Below are the code and all the weights of a small trained network. Each question names an input and a target symbol and asks about switching units off, where a switched-off unit gives its printed mean instead of its output.

import numpy as np


def w(rows, s, z=0):
    codes = np.array(rows[::2]) - 128.0
    scale = np.full(codes.shape[1], s)
    scale[-1] = z or s
    return codes * scale


def norm(h):
    return h / np.sqrt((h * h).mean(-1, keepdims=True) + 1e-5)


def f(y):
    return y / 2 * (1 + np.tanh(0.7978845608 * (y + 0.044715 * y**3)))


def softmax(a):
    e = np.exp(a - a.max(-1, keepdims=True))
    return e / e.sum(-1, keepdims=True)


def log_softmax(a):
    a = a - a.max(-1, keepdims=True)
    return a - np.log(np.exp(a).sum(-1, keepdims=True))


def net(x, mask):
    ids = ['αβηλμφω'.index(c) for c in x.split()]
    T = len(ids)
    res = E[ids] + P[:T]
    u = 0
    for l in range(3):
        r = norm(res)
        for j in range(2):
            rows = slice(2 * j, 2 * j + 2)
            q, k, v = (r @ M[l][rows].T for M in (Q, K, V))
            z = softmax(np.where(np.tri(T) > 0, q @ k.T / 2**0.5, -1e9)) @ v
            o = O[l][rows]
            res = res + np.where(mask[u + j], z, o[:, -1]) @ o[:, :-1]
        u += 2
        y = f(norm(res) @ A[l][:, :-1].T + A[l][:, -1])
        res = res + np.where(mask[u : u + 8], y, B[l][:, -1]) @ B[l][:, :-1]
        u += 8
    return log_softmax(norm(res)[-1] @ U[:, :-1].T + U[:, -1])


Q, K, V, O, A, B = {}, {}, {}, {}, {}, {}
E = w([
[72,87,180],'α',
[34,135,85],'β',
[157,175,109],'η',
[94,146,162],'λ',
[252,163,144],'μ',
[243,213,60],'φ',
[80,94,41],'ω',
],0.0026)
P = w([
[163,215,168],'0',
[167,151,138],'1',
[99,60,136],'2',
[213,32,1],'3',
[140,151,130],'4',
[74,83,123],'5',
[178,87,199],'6',
],0.0022)
Q[0] = w([
[175,83,254],'L0H0',
[50,83,106],'L0H0',
[60,179,229],'L0H1',
[63,67,36],'L0H1',
],0.0054)
K[0] = w([
[255,131,192],'L0H0',
[141,59,20],'L0H0',
[55,201,198],'L0H1',
[50,59,52],'L0H1',
],0.0053)
V[0] = w([
[249,169,107],'L0H0',
[182,105,133],'L0H0',
[55,240,254],'L0H1',
[142,81,27],'L0H1',
],0.0019)
O[0] = w([
[65,103,26,187],'L0H0',
[9,134,106,54],'L0H0',
[6,114,86,52],'L0H1',
[179,107,146,252],'L0H1',
],0.0021,0.00042)
A[0] = w([
[156,214,69,255],'L0N0',
[170,179,157,175],'L0N1',
[193,97,168,66],'L0N2',
[91,102,116,212],'L0N3',
[120,3,98,92],'L0N4',
[140,84,73,209],'L0N5',
[88,74,73,149],'L0N6',
[131,222,119,39],'L0N7',
],0.005,0.00085)
B[0] = w([
[107,83,233,250],'L0N0',
[23,83,113,156],'L0N1',
[147,64,157,129],'L0N2',
[189,193,174,164],'L0N3',
[71,252,179,179],'L0N4',
[58,127,184,187],'L0N5',
[131,164,194,182],'L0N6',
[109,155,168,153],'L0N7',
],0.0031,0.002)
Q[1] = w([
[94,141,86],'L1H0',
[150,123,149],'L1H0',
[2,223,188],'L1H1',
[81,170,92],'L1H1',
],0.0082)
K[1] = w([
[136,82,149],'L1H0',
[159,162,80],'L1H0',
[117,254,225],'L1H1',
[52,247,144],'L1H1',
],0.0053)
V[1] = w([
[158,252,129],'L1H0',
[164,116,138],'L1H0',
[225,67,118],'L1H1',
[125,93,104],'L1H1',
],0.0026)
O[1] = w([
[40,139,138,249],'L1H0',
[142,89,186,114],'L1H0',
[3,161,140,53],'L1H1',
[106,82,148,76],'L1H1',
],0.0031,0.0013)
A[1] = w([
[189,73,112,8],'L1N0',
[151,2,32,217],'L1N1',
[115,129,136,105],'L1N2',
[92,148,137,163],'L1N3',
[96,132,149,229],'L1N4',
[96,149,3,162],'L1N5',
[137,103,219,1],'L1N6',
[128,70,171,92],'L1N7',
],0.0049,0.00081)
B[1] = w([
[87,192,115,45],'L1N0',
[40,180,219,115],'L1N1',
[128,124,120,138],'L1N2',
[125,100,109,227],'L1N3',
[88,80,86,254],'L1N4',
[252,117,119,94],'L1N5',
[184,109,103,246],'L1N6',
[140,187,94,145],'L1N7',
],0.004,0.00084)
Q[2] = w([
[4,180,105],'L2H0',
[59,126,40],'L2H0',
[148,97,112],'L2H1',
[174,159,50],'L2H1',
],0.0042)
K[2] = w([
[116,54,254],'L2H0',
[139,162,214],'L2H0',
[88,127,132],'L2H1',
[85,19,152],'L2H1',
],0.0046)
V[2] = w([
[11,127,68],'L2H0',
[95,96,5],'L2H0',
[39,105,117],'L2H1',
[61,86,92],'L2H1',
],0.0028)
O[2] = w([
[201,96,4,140],'L2H0',
[239,127,108,254],'L2H0',
[122,89,227,109],'L2H1',
[106,148,203,152],'L2H1',
],0.0031,0.00031)
A[2] = w([
[125,211,134,193],'L2N0',
[97,144,139,137],'L2N1',
[142,113,253,7],'L2N2',
[108,144,153,155],'L2N3',
[139,135,149,64],'L2N4',
[87,87,62,87],'L2N5',
[124,43,153,48],'L2N6',
[69,109,125,109],'L2N7',
],0.0059,0.0017)
B[2] = w([
[168,223,37,244],'L2N0',
[117,138,83,163],'L2N1',
[139,85,253,203],'L2N2',
[175,197,143,183],'L2N3',
[83,131,112,99],'L2N4',
[142,55,141,146],'L2N5',
[63,165,54,153],'L2N6',
[65,155,76,183],'L2N7',
],0.0032,0.0011)
U = w([
[194,154,232,3],'α',
[254,84,55,172],'β',
[95,165,216,85],'η',
[149,58,184,72],'λ',
[25,143,192,105],'μ',
[38,43,42,168],'φ',
[84,241,63,205],'ω',
],0.009,0.0047)

Each question gives the input, a string of symbols that net reads in full, and the target symbol t.
The units are the heads (2 rows each of Q, K, V and O) and the neurons (one row each of A and B). Each row of codes is followed by its name. A weight is (code - 128) times the scale printed after its matrix; where a second scale follows, it is the last column's (O, A, B and U).
mask holds one flag per unit, layer by layer, with each layer's heads first. A switched-off unit (its flag False) gives its mean, the last column of its rows in O or B, instead of its output. The means were averaged over made-up inputs and are rounded, as every weight is.
A unit's drop is (log p(t) with every unit on - log p(t) with that unit switched off) / (log p(t) with every unit on - log p(t) with every unit switched off).
The circuit of an input: a set's keep is (log p(t) with only the set's units on - log p(t) with every unit switched off) / (log p(t) with every unit on - log p(t) with every unit switched off). Starting from the 12 units with the biggest drops (on a tie, the unit counted first), units are removed one at a time, each time the one whose removal leaves the highest keep (on an exact tie, the one counted first), for as long as the keep stays at least 0.8.
units of the circuit, in order: the units of the circuit, biggest drop first
most important unit: the unit with the biggest drop
k most important neurons: the k neurons with the biggest drops, biggest first
k most important neurons of layer l: the k neurons of layer l with the biggest drops, biggest first
which heads matter: for each layer, one digit per head in row order, 1 if its drop is at least 0.15 and else 0, layers parted by /
input φ β φ μ η, target φ: which heads matter	00 / 00 / 10
input ω β μ, target ω: which heads matter	00 / 11 / 01
input β η ω ω α, target β: which heads matter	01 / 01 / 00
input ω β ω β ω β ω, target β: 3 most important neurons	L0N4, L1N1, L0N0
input ω φ β μ λ, target ω: 2 most important neurons	L0N6, L1N5
input ω ω β, target ω: 2 most important neurons of layer 1	L1N1, L1N6
input φ β β α β, target φ: units of the circuit, in order	L0N4, L2H0, L2N0
input β α φ β β, target β: units of the circuit, in order	L1H1, L0N4, L1N5
input β ω φ, target ω: 3 most important neurons	L0N4, L0N6, L1N7
input β β β ω, target α: units of the circuit, in order	L1N5, L1N1, L0N4, L0H0
input ω β φ η φ β λ, target φ: which heads matter	00 / 01 / 00
input α β φ β φ, target α: which heads matter	01 / 01 / 10
input φ μ μ λ β ω β, target α: most important unit	L1H1
input β μ ω μ η, target β: units of the circuit, in order	L0N4
input ω ω η, target ω: 2 most important neurons	L1N7, L1N0
input η β ω μ φ μ β, target α: which heads matter	00 / 11 / 01
input φ μ η, target φ: which heads matter	11 / 00 / 00
input β β α, target β: which heads matter	11 / 11 / 10
input α λ φ, target φ: which heads matter	01 / 01 / 00
input φ α φ β β β η, target μ: which heads matter	00 / 00 / 01
input ω β η, target ω: units of the circuit, in order	L0N4
input φ λ α, target φ: 2 most important neurons	L0N0, L1N1
input β β η ω η, target β: which heads matter	01 / 10 / 10
input μ μ β η β φ, target φ: which heads matter	00 / 01 / 00
input φ β β β η μ ω, target α: which heads matter	01 / 01 / 00
input φ α φ β α, target φ: 2 most important neurons of layer 1	L1N5, L1N7
